Here is a tiny trained network, its code and every weight. The questions are about switching its units off for an input and a target symbol, where a switched-off unit gives its printed mean instead of its output.

import numpy as np


def w(rows, s, z=0):
    codes = np.array(rows[::2]) - 128.0
    scale = np.full(codes.shape[1], s)
    scale[-1] = z or s
    return codes * scale


def f(y):
    return y / 2 * (1 + np.tanh(0.7978845608 * (y + 0.044715 * y**3)))


def softmax(a):
    e = np.exp(a - a.max(-1, keepdims=True))
    return e / e.sum(-1, keepdims=True)


def log_softmax(a):
    a = a - a.max(-1, keepdims=True)
    return a - np.log(np.exp(a).sum(-1, keepdims=True))


def net(x, mask):
    ids = ['βζημστφψω'.index(c) for c in x.split()]
    T = len(ids)
    res = E[ids] + P[:T]
    u = 0
    for l in range(2):
        q, k, v = (res @ M[l].T for M in (Q, K, V))
        z = softmax(np.where(np.tri(T) > 0, q @ k.T / 4**0.5, -1e9)) @ v
        res = res + np.where(mask[u], z, O[l][:, -1]) @ O[l][:, :-1]
        u += 1
        y = f(res @ A[l][:, :-1].T + A[l][:, -1])
        res = res + np.where(mask[u : u + 4], y, B[l][:, -1]) @ B[l][:, :-1]
        u += 4
    return log_softmax(res[-1] @ U[:, :-1].T + U[:, -1])


Q, K, V, O, A, B = {}, {}, {}, {}, {}, {}
E = w([
[135,28,108,172,228],'β',
[161,174,151,166,109],'ζ',
[79,188,139,176,40],'η',
[51,223,105,169,134],'μ',
[34,58,129,66,117],'σ',
[105,213,191,136,61],'τ',
[22,75,219,137,198],'φ',
[206,151,156,215,108],'ψ',
[1,54,186,123,120],'ω',
],0.0098)
P = w([
[146,60,195,104,93],'0',
[106,175,78,172,207],'1',
[102,193,92,170,221],'2',
[119,188,139,206,189],'3',
[212,130,254,168,95],'4',
[213,112,234,161,50],'5',
],0.0099)
Q[0] = w([
[115,87,50,1,156],'L0H1',
[90,17,184,58,156],'L0H1',
[41,89,11,153,219],'L0H1',
[53,65,82,30,191],'L0H1',
],0.0083)
K[0] = w([
[61,137,192,249,233],'L0H1',
[115,56,135,70,253],'L0H1',
[76,33,196,241,51],'L0H1',
[114,67,184,245,207],'L0H1',
],0.0073)
V[0] = w([
[233,54,117,142,158],'L0H1',
[14,86,241,151,24],'L0H1',
[129,49,51,87,129],'L0H1',
[211,111,254,134,130],'L0H1',
],0.0093)
O[0] = w([
[170,131,232,166,76,78],'L0H1',
[190,166,109,75,195,254],'L0H1',
[146,110,161,72,2,105],'L0H1',
[125,181,221,153,204,136],'L0H1',
],0.013,0.0085)
A[0] = w([
[171,200,76,157,59,217],'L0N1',
[217,254,170,113,93,158],'L0N2',
[123,58,108,234,183,198],'L0N3',
[121,218,9,121,142,254],'L0N4',
],0.0084,0.0073)
B[0] = w([
[92,68,154,254,216,147],'L0N1',
[3,121,246,136,140,177],'L0N2',
[61,75,129,65,53,166],'L0N3',
[132,5,222,191,132,250],'L0N4',
],0.0082,0.017)
Q[1] = w([
[137,137,82,53,57],'L1H1',
[75,87,160,212,158],'L1H1',
[161,112,168,3,108],'L1H1',
[91,119,134,97,104],'L1H1',
],0.011)
K[1] = w([
[139,155,85,201,155],'L1H1',
[88,94,132,60,152],'L1H1',
[131,145,2,196,68],'L1H1',
[137,177,94,120,140],'L1H1',
],0.0091)
V[1] = w([
[166,218,134,209,212],'L1H1',
[62,184,59,182,168],'L1H1',
[220,12,134,129,75],'L1H1',
[159,77,44,161,221],'L1H1',
],0.011)
O[1] = w([
[146,98,195,21,123,103],'L1H1',
[209,57,164,107,55,7],'L1H1',
[127,137,110,161,250,126],'L1H1',
[132,31,129,116,186,86],'L1H1',
],0.012,0.015)
A[1] = w([
[151,41,128,1,139,131],'L1N1',
[62,154,113,179,202,91],'L1N2',
[166,93,204,111,84,1],'L1N3',
[123,155,40,142,151,29],'L1N4',
],0.0082,0.0065)
B[1] = w([
[219,184,112,207,133,161],'L1N1',
[201,57,97,107,55,254],'L1N2',
[161,220,72,65,105,151],'L1N3',
[53,194,139,2,247,161],'L1N4',
],0.0089,0.034)
U = w([
[103,195,68,101,174,144],'β',
[89,104,132,62,91,160],'ζ',
[104,171,204,141,221,150],'η',
[171,126,151,197,152,36],'μ',
[124,187,99,252,107,221],'σ',
[173,174,129,112,153,12],'τ',
[174,125,103,133,79,109],'φ',
[85,138,142,137,98,252],'ψ',
[2,57,170,70,127,104],'ω',
],0.0087,0.0046)

Each question gives the input, a string of symbols that net reads in full, and the target symbol t.
The units are the heads (4 rows each of Q, K, V and O) and the neurons (one row each of A and B). Each row of codes is followed by its name. A weight is (code - 128) times the scale printed after its matrix; where a second scale follows, it is the last column's (O, A, B and U).
mask holds one flag per unit, layer by layer, with each layer's heads first. A switched-off unit (its flag False) gives its mean, the last column of its rows in O or B, instead of its output. The means were averaged over made-up inputs and are rounded, as every weight is.
A unit's drop is (log p(t) with every unit on - log p(t) with that unit switched off) / (log p(t) with every unit on - log p(t) with every unit switched off).
The circuit of an input: a set's keep is (log p(t) with only the set's units on - log p(t) with every unit switched off) / (log p(t) with every unit on - log p(t) with every unit switched off). Starting from all 10 units, units are removed one at a time, each time the one whose removal leaves the highest keep (on an exact tie, the one counted first), for as long as the keep stays at least 0.8.
circuit, biggest first: the units of the circuit, biggest drop first
unit that matters most: the unit with the biggest drop
k most important neurons: the k neurons with the biggest drops, biggest first
top k neurons in layer l: the k neurons of layer l with the biggest drops, biggest first
input φ μ σ, target τ: 2 most important neurons => (L0N4, L1N1)
input η σ φ σ σ μ, target η: 3 most important neurons => (L0N2, L0N3, L1N2)
input ψ σ σ ω, target ζ: circuit, biggest first => (L0H1, L0N4, L1H1)
input ψ σ β η, target ψ: 3 most important neurons => (L0N4, L0N2, L1N2)
input η ψ ω, target μ: 3 most important neurons => (L1N1, L0N2, L0N3)
input η ψ β σ τ η, target η: 2 most important neurons => (L1N2, L0N2)
input σ σ σ μ, target σ: circuit, biggest first => (L1H1)
input μ η μ σ η, target μ: circuit, biggest first => (L0H1, L1H1, L0N4)
input τ σ η, target τ: 4 most important neurons => (L0N2, L1N1, L1N2, L1N3)
input σ μ η β β η, target σ: top 2 neurons in layer 1 => (L1N2, L1N3)
input φ μ μ μ η τ, target φ: circuit, biggest first => (L0N4, L0H1, L1N1, L1H1)
input τ σ ω, target φ: circuit, biggest first => (L1N1, L1H1, L0H1)
input ζ σ σ τ σ μ, target ζ: 3 most important neurons => (L0N2, L0N4, L1N3)
input β σ σ ω τ σ, target β: circuit, biggest first => (L0H1, L1H1, L1N4)
input σ σ ζ σ ω μ, target σ: top 2 neurons in layer 0 => (L0N4, L0N2)
input σ σ τ ζ, target σ: unit that matters most => L0N4
input ω β η, target ω: circuit, biggest first => (L0H1, L1H1, L0N4)
input η ω φ μ τ, target η: 3 most important neurons => (L0N2, L0N4, L0N1)
input ζ η ω ω σ, target μ: circuit, biggest first => (L1H1, L1N4)
input η μ σ μ μ, target η: circuit, biggest first => (L1N2, L1H1, L0H1)
input ω ψ ω ζ, target ω: top 2 neurons in layer 0 => (L0N3, L0N4)
input η σ ζ, target η: circuit, biggest first => (L0H1, L1H1, L1N2)
input ω φ σ μ σ σ, target β: 4 most important neurons => (L0N4, L0N2, L0N1, L1N4)
